Below is a small trained network, with its code and all its weights. Each question gives an input and a class and asks what happens when units are switched off, that is, made to give their printed mean instead of their output.

import numpy as np


def w(rows, s, z=0):
    codes = np.array(rows[::2]) - 128.0
    scale = np.full(codes.shape[1], s)
    scale[-1] = z or s
    return codes * scale


def norm(h):
    return h / np.sqrt((h * h).mean(-1, keepdims=True) + 1e-5)


def f(y):
    return y / 2 * (1 + np.tanh(0.7978845608 * (y + 0.044715 * y**3)))


def log_softmax(a):
    a = a - a.max(-1, keepdims=True)
    return a - np.log(np.exp(a).sum(-1, keepdims=True))


def net(x, mask):
    res = np.array(x, float).reshape(1, 4) / 4 @ E
    u = 0
    for l in range(3):
        y = f(norm(res) @ A[l][:, :-1].T + A[l][:, -1])
        res = res + np.where(mask[u : u + 7], y, B[l][:, -1]) @ B[l][:, :-1]
        u += 7
    return log_softmax(norm(res)[-1] @ U[:, :-1].T + U[:, -1])


A, B = {}, {}
E = w([
[192,89,91,255,59],'x0',
[83,182,14,165,149],'x1',
[115,141,134,98,72],'x2',
[104,181,206,235,164],'x3',
],0.0095)
A[0] = w([
[140,119,129,140,92,9],'0.n1',
[78,162,85,147,182,177],'0.n2',
[83,159,97,115,120,155],'0.n3',
[99,235,99,165,38,149],'0.n4',
[166,104,129,87,7,134],'0.n5',
[66,187,141,66,112,238],'0.n6',
[177,63,98,116,98,1],'0.n7',
],0.011,0.0045)
B[0] = w([
[76,119,134,174,183,114],'0.n1',
[84,140,54,158,39,219],'0.n2',
[50,185,174,104,157,170],'0.n3',
[71,22,254,136,170,209],'0.n4',
[114,55,59,198,150,224],'0.n5',
[130,122,213,100,197,254],'0.n6',
[195,70,64,140,90,156],'0.n7',
],0.0092,0.0058)
A[1] = w([
[133,69,104,96,74,153],'1.n1',
[137,200,103,134,46,143],'1.n2',
[68,248,106,172,160,129],'1.n3',
[112,185,168,120,180,3],'1.n4',
[160,131,125,78,67,125],'1.n5',
[166,145,137,15,105,248],'1.n6',
[168,137,112,219,203,153],'1.n7',
],0.013,0.0049)
B[1] = w([
[188,87,36,207,166,205],'1.n1',
[134,31,17,164,227,123],'1.n2',
[140,94,28,160,138,254],'1.n3',
[201,163,37,129,148,182],'1.n4',
[246,48,89,152,148,127],'1.n5',
[155,2,150,127,247,240],'1.n6',
[173,121,65,234,18,235],'1.n7',
],0.0092,0.0053)
A[2] = w([
[61,90,253,177,91,74],'2.n1',
[154,85,91,161,71,134],'2.n2',
[52,131,95,111,188,156],'2.n3',
[95,183,209,125,108,3],'2.n4',
[185,173,176,130,146,35],'2.n5',
[164,125,186,149,104,88],'2.n6',
[118,194,120,164,114,22],'2.n7',
],0.013,0.0051)
B[2] = w([
[38,163,244,132,164,213],'2.n1',
[97,143,23,151,78,255],'2.n2',
[21,199,186,210,128,223],'2.n3',
[152,56,173,72,148,140],'2.n4',
[190,143,164,1,129,128],'2.n5',
[37,167,163,150,113,151],'2.n6',
[193,5,128,170,126,126],'2.n7',
],0.0077,0.0069)
U = w([
[154,254,196,128,5,3],'0',
[68,116,219,74,205,185],'1',
[204,44,28,198,45,250],'2',
[40,254,90,215,71,223],'3',
],0.01,0.0054)

Each question gives the input, the list of numbers given to net, and the class t.
The units are the neurons (one row each of A and B). Each row of codes is followed by its name. A weight is (code - 128) times the scale printed after its matrix; where a second scale follows, it is the last column's (A, B and U).
mask holds one flag per neuron, layer by layer. A switched-off neuron (its flag False) gives its mean, the last column of its row in B, instead of its output. The means were averaged over made-up inputs and are rounded, as every weight is.
A unit's drop is (log p(t) with every unit on - log p(t) with that unit switched off) / (log p(t) with every unit on - log p(t) with every unit switched off).
The circuit of an input: a set's keep is (log p(t) with only the set's units on - log p(t) with every unit switched off) / (log p(t) with every unit on - log p(t) with every unit switched off). Starting from the 12 units with the biggest drops (on a tie, the unit counted first), units are removed one at a time, each time the one whose removal leaves the highest keep (on an exact tie, the one counted first), for as long as the keep stays at least 0.8.
circuit, biggest first: the units of the circuit, biggest drop first
most important unit: the unit with the biggest drop
k most important neurons: the k neurons with the biggest drops, biggest first
top k neurons in layer l: the k neurons of layer l with the biggest drops, biggest first
drop of u: that unit's drop, to one decimal
input [1,6,-1,-3], class 3: circuit, biggest first : (2.n3 0.n3)
input [-2,2,2,-2], class 1: circuit, biggest first : (0.n6)
input [-4,6,-4,-6], class 1: circuit, biggest first : (1.n7 2.n2)
input [6,-6,8,5], class 3: circuit, biggest first : (2.n1 1.n6)
input [-5,2,-8,8], class 2: 2 most important neurons : (1.n7 1.n3)
input [0,-6,-8,8], class 0: 4 most important neurons : (0.n5 1.n1 0.n2 1.n3)
input [4,-1,3,8], class 0: 2 most important neurons : (0.n4 0.n5)
input [-7,0,-8,5], class 3: top 2 neurons in layer 0 : (0.n2 0.n4)
input [-7,5,6,-3], class 1: 2 most important neurons : (1.n6 0.n6)
input [4,-5,2,7], class 0: top 2 neurons in layer 0 : (0.n2 0.n5)
input [1,-6,-1,7], class 0: top 4 neurons in layer 0 : (0.n4 0.n5 0.n6 0.n2)
input [0,-4,7,7], class 1: drop of 2.n4 : 0.1
input [-2,1,-5,-4], class 1: drop of 1.n7 : 0.2
input [0,1,4,1], class 1: most important unit : 0.n4
